Each row of numbers belongs to one of the objects below and depends on some of the facts about them. Some rows are named. Which object is each other row?

Facts:
bedom Ω [giklal]
bibu Ω [griduk, kipla, plipam, nibrek]
bidrem Ω [pade]
boklak Ω [senos, groten]
brudrar Ω [nibrek]
degum Ω [kipla, dogrun, tripopu]
dela Ω [bubrefo]
disti Ω [zenebu, nibrek]
dobreful Ω [fitra]
doflak Ω [bidrem, dobreful]
dogrun Ω [budregrel]
drebru Ω [vugam, fizo, fleklem, meven]
dripluk Ω [stavil, ploskol]
drisko Ω [tripopu, degum]
drubresek Ω [tobo]
dugu Ω [dogrun]
famil Ω [sketruk, meven]
fitra Ω [zetak]
fizo Ω [ledisul]
fleklem Ω [kotrer, trodomak, dogrun, tripopu]
fliskik Ω [trodomak, bedom]
geklofek Ω [giklal, budregrel]
geplo Ω [sinam, fliskik]
giklal Ω [kotrer, mefar]
gipe Ω [tobo]
gisostir Ω [tripopu, nibrek]
godral Ω [pobre]
grefim Ω [piluk, misem]
groten Ω [dekin, dogrun]
gruves Ω [moge]
guskon Ω [stavil, gisostir]
kadrel Ω [dogrun]
katuk Ω [sketiklim, toklisti, bedom]
keser Ω [senos]
klomepu Ω [sketruk]
kotrer Ω [trodomak]
labribril Ω [pobre, gisostir]
ledisul Ω [voma]
lemo Ω [tripopu]
lusto Ω [geketrok]
mefar Ω [tobo]
meka Ω [skiluk, vevutrum, katuk]
migik Ω [zenebu, stabral, plipam]
misem Ω [budregrel, dekin, guki]
nibrek Ω [kipla]
nonazul Ω [ploskol]
piluk Ω [pobre, budregrel, kipla, tripopu]
plipam Ω [kotrer, skotrek]
pobre Ω [dogrun]
senos Ω [sudras, lusto, grefim]
skiluk Ω [brudrar]
stabral Ω [moge]
stavil Ω [misem]
tobo Ω [guki]
toklisti Ω [budregrel]
trafar Ω [kipla]
tripopu Ω [pobre, nibrek]
trodomak Ω [toklisti]
tubro Ω [volebes]
tudrakle Ω [fliskik, lemer]
vevutrum Ω [griduk, famil, gisostir, katuk]
voma Ω [giklal, moge, brudrar]
vugam Ω [skotrek]
zata Ω [kipla, groten]
zenebu Ω [dekin]
zetak Ω [toklisti, dogrun]
zodru Ω [skiluk]
π 958 <- bedom, deritro, disti, dogrun, domi, drebru, geplo, grestus, mestefli, risik, sketiklim, skiluk, skotrek, stavil, tobo, trovir, vila, vuster, zetrobre
π 812 <- beguk, bibu, bidrem, brudrar, dobreful, doflak, drubresek, fetrel, grare, groten, guki, katuk, keser, kubra, lemo, moge, nubrak, pudru, saklek, sketruk, sudras, trafar, vuklo, zenebu
π 320 <- boklak, dugu, fidru, grebavi, grefim, gruves, pade, pere, piluk, plenu, trirul
π 79 <- bropin, degum, drisko, fitra, flamufli, fleda, fleklem, fliskik, geketrok, gruge, kipla, kotrer, lemer, lodil, mefar, misem, nonazul, pobre, sinam, skepli, vevutrum, viflis, zata
π 725 <- bubrefo, famil, godral, groso, guskon, liklem, nibrek, stabral, tubruplo, vaforun, voma, zodru
π 611 <- budregrel, dekin, drudar, gadras, geklofek, gipe, grogim, gruzun, labribril, ledisul, lusto, meka, senos, stonem, stuges, toklisti, tubro, zetak
π 262 <- dela, dripluk, fezik, fizo, giklal, gisostir, griduk, kadrel, klomepu, meven, migik, niklum, plipam, ploskol, plumen, sazam, stavel, tripopu, trodomak, tudrakle, volebes, vugam
bidrem Σ [skepli, stonem]
bubrefo Σ [liklem, pudru]
degum Σ [gruzun]
dekin Σ [beguk, skepli]
dela Σ [fleda]
domi Σ [skepli, dekin, vevutrum]
dugu Σ [gadras]
fezik Σ [vaforun]
flamufli Σ [skepli, pudru]
fleda Σ [skepli]
fleklem Σ [skepli, gadras]
geklofek Σ [beguk]
geplo Σ [fleda]
gisostir Σ [kubra]
grebavi Σ [fitra]
grestus Σ [gadras, plumen]
groten Σ [mefar, sazam]
kadrel Σ [vaforun, viflis]
keser Σ [fleklem]
kubra Σ [fleda, meka, gadras]
liklem Σ [sazam]
meven Σ [degum]
migik Σ [pade, skepli]
plumen Σ [kadrel]
pudru Σ [skepli]
risik Σ [skepli]
saklek Σ [pudru]
sinam Σ [fitra]
tripopu Σ [bropin, mefar, fleda]
trirul Σ [pudru]
trovir Σ [trirul]
tubruplo Σ [trirul, skepli, geketrok]
vila Σ [vaforun]
vuklo Σ [skepli]

Some rows with their names:
[-32  28  -6  18  40 -13  39  29 -14  21  31  25   0  22 -52  23  27  -9
  37  10 -16  29   9   0   2  16   2  16  29   8  36 -40 -17  -3 -14   5
  25  22 -16   1   7  24   7 -19  17   9] : trafar
[ 21  47   2  25   7 -20 -10 -25  -2 -36 111  23  30  25  -8 -59  56  11
  30 -15  43  57 -26 -21  39  15   6  34 -48  23  11   1  13 -85  12  28
  22   9  -4 -33   0  25  12  -8   0 -26] : dogrun
[ 33 -11 -16  43  18  -9 -35 -39   5 -57  78 -24  12   1  -7 -35  40  13
 -13   4   9  38 -23 -42  27  26  -4 -10 -22  32  20  -6  39 -52  36  44
  38   8  -4  17  -3  -2   9 -41  17 -33] : dugu
[ 11  -2   3  28 -19  -2 -17  27  19  18  16 -41 -31 -21  -1   1 -17   0
  -4  13   3 -10  10  29   1 -11  -7   2  21 -18  -5   5  13  -8  12   2
 -22   1  13   5 -17   8  -6   6  23 -23] : fidru
[-21  26  11  25  23  -8  11   9 -13 -15  34  21  17 -11 -37 -21  23  -1
  21  25 -52  25   7   1  -3 -27  15  -3 -23  14   4   0 -49   4  15  10
  11   7 -10 -18  56  -5   1 -11  -2  15] : katuk
[  8  -1   8  23  15  16   1  -5   8  14   3  -2  -5  11 -22  -9  10   5
   3   5 -20   2  24  -5  -2  -4   7 -10 -11 -25   4 -15  -9  -8  28  -4
   8  30 -16 -37   3  14  -9 -43  20  11] : vevutrum
[ 16  18  12   2   7  -2  21  22  14   7  -8 -17  -8  20  -1 -27  10  33
 -39 -19 -12  -1  -3  36  -3   1 -34   0  28  -7  -8  20  18  -8 -12  30
  -7 -27  -2  18  -5  -1 -19  24   9  17] : domi
[ 17  20   4  21  24 -14   9   5   6  16   2 -18 -13   4  -8 -18  15  26
 -84  21  -4  14 -15  14 -13 -24 -22  -8  41   7 -11   4  36 -20 -15  32
  -5  -9  17  25   4  -1 -25  15  24   1] : grestus
[-11   6  14  25  27   3 -17  11 -18  -5  24   3  19  -5 -16  -7  12   3
  22  24 -14  -9  25   5 -15 -18  -6   5 -10 -19  20 -13 -28   6  37  14
   2  15 -17 -23  26   8 -12 -21  17   0] : vugam
[ 10  -2   1  27 -20   1 -15  28  21  20  13 -41 -31 -21  -1   0 -18   1
  -5  13   6  -8   9  29   2  -8  -8   3  22 -19  -4   7  14  -8   8   1
 -21   1  13   4 -19   8  -9   8  24 -23] : pere
[-20  14  12  22  16  11   4  -5 -10  19   8 -10  12   1 -15  -5  16  -6
  -7  11 -13  -2  24  -2   4   5   4   9 -28 -25  -3 -34   4 -28  32   0
  -7  24 -19 -31  15  -5  18 -45  14  12] : senos
[  3  -1  -6  31   3  19 -18  -3   7  -1  27 -17  10  -7 -16  -1   4   0
  22   0  -3  -3  27 -12   8   4   4  -9 -12 -23  10 -26  -5 -23  29   1
   3  25 -23 -28   1   7   6 -30  22 -10] : boklak
[ 12   9  11  21 -14  -3  -4  19  19  33   7 -30 -34  -5   0 -12  -6   3
 -20   7   4   1   5  31  -2 -11  -6   7  15 -19 -15  11  19 -18   2   2
 -24   3  16  -3 -17  11 -12   3  21 -12] : gruge
[-33  14   3  19  50  -8  47  29 -15  28   0  29 -19  26 -60  31  19 -12
  36  24 -43  22  18   1 -12  13   6  -4  31   0  38 -38 -33  27  -7  -5
  29  33 -18  -4  17  20  -5 -30  19  23] : brudrar
[-17  12  18  22  12   4   7  -1  -7  17  12 -13  -3   2 -11  -9  19  -7
  -3  11 -15   3  19   3   4   3   6  13 -23 -18  -1 -23   8 -18  31  -1
  -8  22  -7 -23  11  -2  12 -47  15   8] : tubro
[-37  48  -6  16   4 -14  19  52  -5  27  28  -7  -2 -22 -23   5   2   1
  -8  15   2  14   3  34   5 -23 -10  21  32   3  -7 -16  -4 -24 -35  12
 -16 -14  -2  11  17  -4  12  46  12  -3] : guki
[  4  -9   3  32   6  23 -21   3   8   0  10 -18   0 -12 -16  -3  -3   1
  17  11 -26  -6  30  -5  -3  -9   7 -18 -16 -25   3 -15 -19  -4  37  -3
   1  20 -17 -31  10   3  -2 -32  21  -5] : gruves
[-12  19  22  17 -11 -11   9  20   5  35   9 -33 -32  -8   2  -6   2  -6
 -23  17   0  -4   1  37   0  -5  -7  20   9 -15 -16   4  27 -15  11  -1
 -34   0  22   8 -10   2   3 -11  16  -6] : drudar
[-12  18  22  16 -10 -13  10  24   5  34   5 -33 -34  -7   1  -9   1  -6
 -23  14   2  -4   3  39   3  -5  -8  20   8 -13 -15   2  26 -16  11   0
 -32  -1  18   7 -12  -3   4 -10  16  -7] : stonem

Which object is each row?
No name comes twice in this set of rows, the named rows included.
[ 21  -6 -14  27  -4  15 -12  15  23  10  11 -58 -11  -8  -1   3  10  17
 -30   7  -6 -12   3  19  -9   7 -17 -12  13 -15  -7  -2  27  12   7  14
 -29 -10  11  29 -17  -3  -8  19  20 -22] -> grebavi
[ -5  23  14  26   1  -4 -10 -21  -8 -14  57  -7  20  -1  -3 -36  38  -3
   7   2   2  19   1 -11  27   7   8  17 -54   2  -4 -14   9 -55  40  11
  -6  11  -8 -29  13  -5  26 -40   4  -9] -> toklisti
[ 13   5   4  19  -3  -5  13  30  22  43   9 -21 -44  17 -12   9  -5  -2
  -6   6  15   6   5  28   0  15 -10  13  41 -17   9  -5  31 -12  -6  -2
 -11  15  15   5 -41  31 -11 -12  30 -12] -> kipla
[ -6  11  13   1 -10   3  18  16   3   2  -6 -44  -6   7  13 -16   7  26
 -40 -24  -5 -16   4  35  21  31 -35  12  10  -9 -11   4  40 -22   9  28
 -16 -33  -6  27 -15 -21  19   3   3  10] -> dekin
[ -3  16   7  21   7 -12 -17  45  -5  20  33 -29  -8 -10   1  -1   2   0
   7  24  15 -10   8  39 -23 -14 -21  19  11 -18   8   2   3  15   5  12
 -30  -5  14  11  -3  16 -16  25  19 -21] -> sazam
[  1  19   9  16  40   4  25  10  -3  33   8  23  -2  39 -36   2  18   6
   7   9 -11  18  19  -1 -14   7   0   2  16 -17  20 -24 -10 -11   3   0
  19  37 -18 -31  -2  33 -18 -33  23  16] -> disti
[-35  42 -13  21  26  -4  16  22 -15   2  38  15  31  -4 -37   1  25   0
  16   9 -14  23  12  -5  13  -6   3  15   1   4  12 -38 -23 -31 -13  12
  11   8 -30 -17  32   3  22   5   8   9] -> zenebu
[ 37  -2 -15  26  32   2  19 -30  18  -9  60 -11  -4  63 -25  -1  72  10
  26 -11   9  39 -15 -25   9  75  -5   2 -14  14  42 -18  43 -10  20  14
  26  32   4  13 -40  42  -6 -46  16 -20] -> degum
[  1  19  15  18  32   9  13   3  -1  21   1  20  12  21 -29 -13  16   7
  -3  15 -28  12  20   0 -13 -19   5  -6  -5 -21   4 -11 -24  -7  11   1
   8  28 -18 -42  22  17 -18 -27  17  25] -> skiluk
[ 41 -26  20  28  20 -15  -7 -44  11 -57  25   2 -16  20 -10 -52  26  20
 -20  -8 -39  38 -22 -29  19  25  -7 -29  -8  33  20  23  17 -30  53  45
  56   5  -3  10  -1  -5 -17 -73  10   7] -> fleklem
[ 13  11   4  27  10  17  -7 -12  10   5  25 -12  11   6 -13 -22  21   5
   3   4 -15  10  16  -8   3  -1  11  -6 -32 -17   0  -6  -6 -22  30   0
  -1  26 -11 -34  11   6  -2 -28  15  -2] -> fitra
[ 25   2   6   1 -15   9   8  11  32   9 -15 -33  -8  -5  -5 -22  10  20
 -29 -29 -16 -15  -3  34 -12  12 -33 -21  21  -5 -17 -21  26 -15  14  30
 -13 -30   5  25 -24  -1 -15   8  10   5] -> flamufli
[ 16  15  17  -4   1  -6  19  25  15   5 -16 -15 -10  17   0 -29   4  37
 -38 -27 -18  -4  -4  38   1   5 -39  -2  30  -4  -8  19  14 -12 -10  36
   1 -33  -7  18  -9  -6 -17  22   9  24] -> risik
[  3   3  -8  18  54  13 -21  24 -15 -16  31 -35  42  19 -10  -4  32  10
 -14   9 -15  -6  17  -5 -16  18 -20   3 -39 -26  26   5  -4  30  16  27
   4  16 -21   7  20 -10   0   2  16  13] -> dela

Now the same objects, written a new way:
Some objects and their rows:
[  7  -6   6  -3   1 -10   5   1   0   4  -3  -2   3   2  -9   0  -1   1
   2   1   5   2   2   1  -6   3   1  -1  -2  -8  -2  -8  -2  -1   3   4
  -4   1  -4] : stuges
[  3  10   1  -6  -1  -1  -4  -2  -1  -2   0 -10  -4   2  -8   1  -6  -3
   3  -8   3   0  -4   2  -7   3  11  -2  -4  -9   0  -3  -2  -7  -3  18
  -1   0   0] : plipam
[ 4 10  1 -8  0 -3 -4 -2 -1 -1 -1 -9 -5  3 -6  2 -5 -3  3 -8  4 -2 -2  3
 -8  4 10 -2 -4 -8  2 -1 -1 -6 -4 21  1  1  0] : niklum
[  8  -2   9   3   2 -10   8   4  -2   6  -3   0   4   2 -10  -2  -3  -1
   2   3   5   3   9   0  -6   3  -2  -1  -3  -8  -1  -8  -2   0   6   1
  -3   2  -7] : lodil
[ 12  19   8   4   8  -9   7   6   3  21   1 -10  17   7 -19   5 -16   0
   7  -1  -3  20  11   1  -4  10   8   8  -4 -14  -7  -6  -1   3   9  -8
   4  -3  -4] : lemer
[  2 -14  -1  -4 -12  -5  -7   0  -4  -5  -8  -4 -11  -2  -4  -2  20   2
  10   4   7  -3  -3   0  -7  -3  -4  -6  -5  -2  -1 -11  -5  -9   0  15
   2   1  -3] : trafar
[  3   7   5   6   0  -4   2   0   2   9  -2  -7  -1   1 -11  -5  -3  -8
   5   3   5   3   8  -1  -8   5   2  -4   0  -6  -1  -7  -2  -3   5  14
   1  -1  -2] : piluk
[ 2  7  1 -5 -2  0 -4 -2 -3 -5  0 -9 -7  2 -8 -1 -4 -3  3 -7  4  0 -5  1
 -7  2 10 -4 -3 -8  0 -3 -3 -8 -2 20 -2  1 -1] : tudrakle
[  9  -6   7  -9   5 -15   7   2   3   6  -6   1   2   3  -3   1   1   1
   1   2   7  -7   5   3  -8   4   0  -1  -2  -9   1  -5   0   2   1   8
  -1   2  -5] : zetak
[  4 -15   8   5  -1  -8   8   2  -6  -6  -4   4  -3  -1  -8  -8   4  -1
  -1   4   9  -4   8  -2  -7  -2  -8  -7  -2  -4   0 -10  -4  -3   6   6
 -10   3  -7] : drisko
[  6  20   5   3   2  -3  -4   8  -8  -3  -4  -3   2   6  -9  -2  -4  -5
   8  -6   3   6  14  -2  -6   3  -3  -3 -11  -6   0  -5  -4  -3   6   1
   6   3  -7] : voma
[  9  30   1  -6   2   1  -3  -4  -2   4   2 -16   6   7  -9   8  -8  -4
  10 -11  -3   7   7   4  -7   6  19   1   0 -15   0   2  -2  -1  -2  12
   2  -4   6] : meven
[  7  -5   8   4   2  -9   8   3  -4   3  -3   0   3   2 -11  -3  -2  -1
   2   3   5   2   9  -1  -6   2  -3  -3  -3  -8  -2  -9  -3  -1   7   2
  -5   2  -7] : pobre
[  6  22   4   4   2  -3  -4   8  -8  -1  -3  -5   5   7 -11  -1  -5  -5
   9  -6   2   9  13  -2  -6   3  -2  -1 -11  -7  -1  -5  -4  -4   6   0
   7   3  -7] : famil
[  8   1  -3   4  -6 -16   7   2   0 -15   3   0   7  -1   2   4  -5  -4
   9   5  -6  -3   0   5 -10   2  -1  -5   3  -7  -8 -14  -3   8   2  13
  -1   4   6] : risik
[  7   8  10 -14   0 -14  10   1  -3   0   1   2  -5  -1  -1   0  -1  -3
   6  11   5  24   5   1  -5   6   3  -3   0 -12   0  -9  -1  -7   1  -3
  -2   0   2] : gadras
[  7  -1   8   6   5  -9   8   3  -5   9  -3   0   5   5 -12  -2  -3  -1
   2   1   6   5  10   2  -6   2  -2  -2  -3  -6  -2  -8  -2   2   6   0
  -2   2  -4] : viflis
[ 0 -4  4  8 -3 -2  3 -1 -1  1 -3 -4 -7 -2 -9 -9  3 -8  3  4  8  0  6 -2
 -9  1 -2 -9  1 -3  0 -9 -4 -5  6 17 -5  1 -4] : gruves
[  9   2   0  -3  -7  -1  -7  -3  -4   0  -7 -11   3   2  -4   5  20   1
  15  -1   1  -2   9   1  -7   0   2  -4  -1  -9   0  -6  -5  -1   1  10
   3  -4   0] : groten

Which object is each row?
No name comes twice in this set of rows, the named rows included.
[  7   7   0  -5  -6  -6  -7   3   3  12  -5 -13   2   4 -10   6   8   2
  14   0   0  12   0   2  -5   4   5   3  -6  -7  -5  -8  -3  -5   1   6
  11  -4  -1] -> guki
[  3  21   3  11   8  -3  -2   6 -16   4  -5  -2   3  14 -13   0  -1  -5
   8 -12   7   8  15   4  -7  -1  -3  -3 -11  -3   0  -3  -3   3   4   0
   9   5  -1] -> vaforun
[  7  -6   8   7   3  -6   6   2  -4   1  -4  -3   6   1 -11  -3  -1   0
   2   2   5   1  10  -2  -6   2  -3  -3  -2 -10  -1  -8  -3   0   7   2
  -7   2  -9] -> mefar
[ 17  31   2 -42   5 -44   3   6  18  17 -24  15  -1   9  37  17  24  -1
   9  12   7 -54  24  18 -24   9 -12   0  -5  -5  13   9   5  28 -21  36
  30   4  -2] -> bidrem
[ 10   3   6 -41   7 -34  -2   4  14  15 -27  14 -10   8  27   8  31   0
   4   9  17 -48  16  12 -20   6 -14  -3  -8  -3  16   6   4  14 -16  32
  21   4  -9] -> doflak
[  6   7   7 -11   1 -11   6  -3  -5 -10   2   1   0   3   2   3   5  -8
  12   5   2  23   5   3  -6   5   3  -6   4 -13   0  -9   0  -1   3  -2
  -3   0  10] -> grestus
[  8  -5   6   1   1  -8   5   2   0   6   0  -6   6   2 -13   1  -4   1
   4   0   2  10   2   1  -4   4   5   1  -2 -10  -5  -9  -2  -2   5   2
  -4   0  -4] -> senos
[  6 -13   4   4  -3  -8   7  -3  -9 -11  -2   1  -1  -2  -5  -3   8   0
   3   3   5  -5   6   2  -7  -3  -3  -9   3  -7   0  -9  -4   0   2   7
 -12   2   0] -> geklofek
[  9  18  -7  -1 -17 -14  -1   3  -2  -4  -1  -5   0  -3   3   6   8   1
  15   7  -6  -5   3   5 -10   0   0  -4  -2  -3  -7 -12  -6   4  -4  17
  12   0   4] -> vuklo
[ 13  24  -7 -11 -24 -14   1   0  -1  -7   4  -1   2   0  -1   5  10  -4
  16   4 -10 -24   7   2  -8  -1   2  -2  -3   3  -9 -11  -5   4   1  18
   9  -7   7] -> pudru

The same objects again, as new rows of numbers:
Named rows:
[-13 -26 -10  26  13  -1  13 -14 -38  17 -12  14 -21] : tripopu
[-18 -35 -12  15   6  -4   2  -7 -25  16 -11  12 -17] : gisostir
[ -2  -9  -1 -16  -3 -22 -15   5 -18  38   3 -21  -1] : labribril
[  1  -7   6  30 -36 -23  17  -7 -10 -28   6  -1   7] : bedom
[ -2 -53 -13   8  -4  -4  -9 -16 -34 -15  -8  22  -9] : giklal
[ 11  11  -2 -19  10  19  -9   5  11  -6  10   0   2] : grogim
[  3   3   7  30 -30 -13  21 -10  -9 -31   5  -1   4] : sketiklim
[  1  36  13  39 -10 -10  46 -18 -41  -4  -7  -5  -1] : dogrun
[  8   2  -5  -7  -2 -12 -15   5 -24  16   5 -12  -7] : zetak
[  1  33  15  12  12 -13  20  -5 -13  39 -14 -16   8] : grefim
[ 17  19   9  13  10   6  12  -4  15 -19  -4   8  11] : pade
[  8  -1  -3 -12  15  16  -2   8  18  -7  10  -7  -4] : gadras
[ 14 -17   9   9 -16 -22 -12   2  18  -4   4  -7  13] : gruves
[-26  -4   5  -1  33  10  12  -5   6  41 -19   2   2] : keser
[ 39  61  -5   6  10  -5   8  -3 -66  -5   9  -8 -24] : kipla
[ 19  44  -8 -35   7   1  -9   4  29 -12   5 -10  -5] : skepli
[  8  33   2 -15  25  15  12   2 -15  23  -2  -7  -1] : lusto
[ -2   8   5   6  37  25  22 -14 -27  21 -22  10  -1] : sudras
[17 10 11  2  5  5  3 -2 27 -9 -3  3 15] : fidru

Which object is each row?
No name comes twice in this set of rows, the named rows included.
[ 17  22   0 -24  -6 -30 -25  13 -18  38  19 -36  -3] -> drisko
[ -9  19  13  20 -17   7  14  10  33 -13   0   1  18] -> trovir
[ 13  39 -15 -21   7   2   0   4  41 -13  20 -17 -19] -> fleda
[ 21  46   2 -13  12  -8  -5   7 -40  32   9 -27 -10] -> misem
[  5  25   5  23 -16 -12  19  -9 -46  -8   4  -9  -6] -> nibrek
[ -5 -50  -7   8  -6 -19 -15 -11 -12  -7  -6   8  -2] -> katuk
[-15 -37   2 -13  16   8 -13   2  24  15  -8   5  10] -> doflak
[-11 -13  -2   3  28  34  20 -13 -21  -2 -22  27  -6] -> ploskol
[  7 -31  -8  15   5   7   1 -13 -15 -27 -13  27  -8] -> sketruk
[-4 28  5 10 -9 19  9 16 27 -8 10 -3  8] -> liklem
[-11 -26  -6  -7  22  37   4  -8  10 -16 -15  26   1] -> volebes

